Below are the code and all the weights of a small trained network. Each question names an input and a class and asks about switching units off, where a switched-off unit gives its printed mean instead of its output.

import numpy as np


def w(rows, s, z=0):
    codes = np.array(rows[::2]) - 128.0
    scale = np.full(codes.shape[1], s)
    scale[-1] = z or s
    return codes * scale


def norm(h):
    return h / np.sqrt((h * h).mean(-1, keepdims=True) + 1e-5)


def f(y):
    return y / 2 * (1 + np.tanh(0.7978845608 * (y + 0.044715 * y**3)))


def log_softmax(a):
    a = a - a.max(-1, keepdims=True)
    return a - np.log(np.exp(a).sum(-1, keepdims=True))


def net(x, mask):
    res = np.array(x, float).reshape(1, 5) / 4 @ E
    u = 0
    for l in range(2):
        y = f(norm(res) @ A[l][:, :-1].T + A[l][:, -1])
        res = res + np.where(mask[u : u + 11], y, B[l][:, -1]) @ B[l][:, :-1]
        u += 11
    return log_softmax(norm(res)[-1] @ U[:, :-1].T + U[:, -1])


A, B = {}, {}
E = w([
[39,147,139,128,78,112,58,126,217,84,165],'x0',
[47,181,155,2,144,136,149,138,125,114,14],'x1',
[164,162,110,58,200,152,160,124,190,150,197],'x2',
[125,140,227,154,178,116,86,146,124,171,133],'x3',
[132,121,128,117,118,129,122,140,130,137,127],'x4',
],0.0081)
A[0] = w([
[119,144,205,135,177,128,89,159,119,177,117,56],'0.n1',
[131,133,204,145,184,112,86,161,114,141,126,3],'0.n2',
[80,98,153,159,66,112,105,129,39,121,51,16],'0.n3',
[175,117,139,114,164,161,146,87,51,156,103,35],'0.n4',
[131,97,2,94,81,159,185,123,128,59,98,33],'0.n5',
[132,173,117,60,175,153,150,143,155,173,171,25],'0.n6',
[186,128,120,119,148,168,178,112,63,152,81,43],'0.n7',
[126,144,138,116,140,135,158,104,129,150,150,70],'0.n8',
[121,120,201,151,163,114,119,165,129,150,131,40],'0.n9',
[105,182,166,78,134,119,178,143,123,117,57,44],'0.n10',
[82,145,144,112,93,117,76,65,201,96,139,58],'0.n11',
],0.0081,0.005)
B[0] = w([
[93,219,105,97,80,108,128,47,64,170,181,186],'0.n1',
[117,185,94,87,71,106,123,83,121,177,163,155],'0.n2',
[214,117,217,127,108,139,131,136,124,11,145,239],'0.n3',
[82,123,89,142,136,50,184,199,151,148,149,183],'0.n4',
[107,222,164,100,83,105,100,50,59,212,188,252],'0.n5',
[184,104,213,133,108,128,154,115,104,1,130,185],'0.n6',
[81,155,110,145,140,69,148,235,138,150,152,211],'0.n7',
[134,135,162,149,101,98,151,128,158,118,106,116],'0.n8',
[121,159,75,96,69,160,149,92,75,163,177,151],'0.n9',
[148,20,76,152,163,172,72,97,167,180,70,234],'0.n10',
[97,127,91,156,156,98,224,236,74,171,132,233],'0.n11',
],0.0083,0.0046)
A[1] = w([
[19,177,130,125,85,132,84,187,202,95,172,73],'1.n1',
[72,125,116,106,126,133,113,226,80,134,166,39],'1.n2',
[172,154,109,59,175,124,186,103,191,92,198,65],'1.n3',
[70,147,116,144,156,84,205,236,103,146,107,57],'1.n4',
[172,175,159,81,202,179,182,116,212,83,177,38],'1.n5',
[137,157,127,111,171,119,131,122,160,152,161,76],'1.n6',
[94,72,120,64,178,190,90,121,143,132,1,22],'1.n7',
[131,166,70,100,192,125,108,122,145,147,139,57],'1.n8',
[205,63,84,217,133,141,97,91,141,180,195,92],'1.n9',
[39,149,121,161,109,143,88,204,227,76,149,4],'1.n10',
[104,210,109,62,123,104,72,73,103,175,82,111],'1.n11',
],0.0066,0.0038)
B[1] = w([
[218,135,108,113,176,53,198,188,74,218,114,212],'1.n1',
[148,105,130,139,190,107,165,127,124,155,110,170],'1.n2',
[121,141,205,178,85,81,49,151,68,87,52,180],'1.n3',
[124,74,73,144,140,113,141,199,181,129,184,241],'1.n4',
[148,109,170,179,29,128,108,141,58,40,113,171],'1.n5',
[90,81,129,200,61,94,131,113,74,132,79,136],'1.n6',
[128,63,76,200,183,199,73,73,240,141,129,217],'1.n7',
[117,125,171,184,104,110,127,129,138,122,164,130],'1.n8',
[28,123,114,1,192,222,103,83,236,123,4,254],'1.n9',
[203,99,103,109,195,103,173,173,113,145,119,171],'1.n10',
[112,134,117,189,147,178,97,62,175,148,156,231],'1.n11',
],0.0071,0.0041)
U = w([
[128,115,81,134,165,68,189,245,127,193,128,133],'0',
[104,85,96,122,170,208,94,88,220,150,72,184],'1',
[93,236,123,104,76,113,114,45,70,203,171,147],'2',
[185,113,198,138,88,115,115,154,100,7,107,7],'3',
],0.014,0.0012)

Each question gives the input, the list of numbers given to net, and the class t.
The units are the neurons (one row each of A and B). Each row of codes is followed by its name. A weight is (code - 128) times the scale printed after its matrix; where a second scale follows, it is the last column's (A, B and U).
mask holds one flag per neuron, layer by layer. A switched-off neuron (its flag False) gives its mean, the last column of its row in B, instead of its output. The means were averaged over made-up inputs and are rounded, as every weight is.
A unit's drop is (log p(t) with every unit on - log p(t) with that unit switched off) / (log p(t) with every unit on - log p(t) with every unit switched off).
The circuit of an input: a set's keep is (log p(t) with only the set's units on - log p(t) with every unit switched off) / (log p(t) with every unit on - log p(t) with every unit switched off). Starting from the 12 units with the biggest drops (on a tie, the unit counted first), units are removed one at a time, each time the one whose removal leaves the highest keep (on an exact tie, the one counted first), for as long as the keep stays at least 0.8.
units of the circuit, in order: the units of the circuit, biggest drop first
top k neurons: the k neurons with the biggest drops, biggest first
k most important neurons of layer l: the k neurons of layer l with the biggest drops, biggest first
input [2,-2,8,6,5], class 3: most important neuron of layer 0	(0.n6)
input [1,-4,-1,4,0], class 1: top 4 neurons	(1.n9; 0.n5; 0.n7; 0.n11)
input [5,4,5,2,7], class 0: 2 most important neurons of layer 0	(0.n11; 0.n3)
input [-4,-1,-7,7,7], class 2: top 2 neurons	(0.n1; 0.n2)
input [2,-5,-3,-5,5], class 1: top 3 neurons	(1.n9; 0.n1; 0.n7)
input [-6,3,-3,-7,-4], class 2: 2 most important neurons of layer 0	(0.n5; 0.n11)
input [-7,8,-1,6,3], class 1: top 2 neurons	(0.n10; 0.n11)
input [6,-6,7,4,3], class 3: units of the circuit, in order	(1.n5; 1.n3; 0.n5)
input [-5,-6,-3,-8,1], class 2: top 2 neurons	(0.n5; 0.n10)
input [4,-7,6,3,6], class 1: top 2 neurons	(1.n9; 0.n3)
input [3,-7,-7,5,4], class 1: 2 most important neurons of layer 0	(0.n5; 0.n6)
input [-7,5,2,8,-6], class 2: 3 most important neurons of layer 1	(1.n11; 1.n1; 1.n10)
input [-2,-6,-7,7,5], class 2: 2 most important neurons of layer 1	(1.n7; 1.n4)
input [6,6,0,4,8], class 0: top 3 neurons	(0.n11; 1.n1; 1.n9)
input [-5,-7,-4,-4,-4], class 1: units of the circuit, in order	(1.n9)
input [6,6,8,5,-8], class 3: units of the circuit, in order	(0.n6; 1.n5)
input [8,3,-6,8,2], class 0: top 3 neurons	(0.n11; 0.n5; 1.n1)
input [-6,-5,8,-7,0], class 3: 2 most important neurons of layer 1	(1.n3; 1.n5)
input [6,-5,4,2,0], class 0: 2 most important neurons of layer 0	(0.n10; 0.n11)
input [4,5,-7,-5,-6], class 3: units of the circuit, in order	(0.n3)
input [1,-4,1,5,7], class 2: top 3 neurons	(0.n1; 0.n10; 0.n2)
input [2,-4,-4,1,-8], class 1: top 2 neurons	(1.n9; 0.n6)
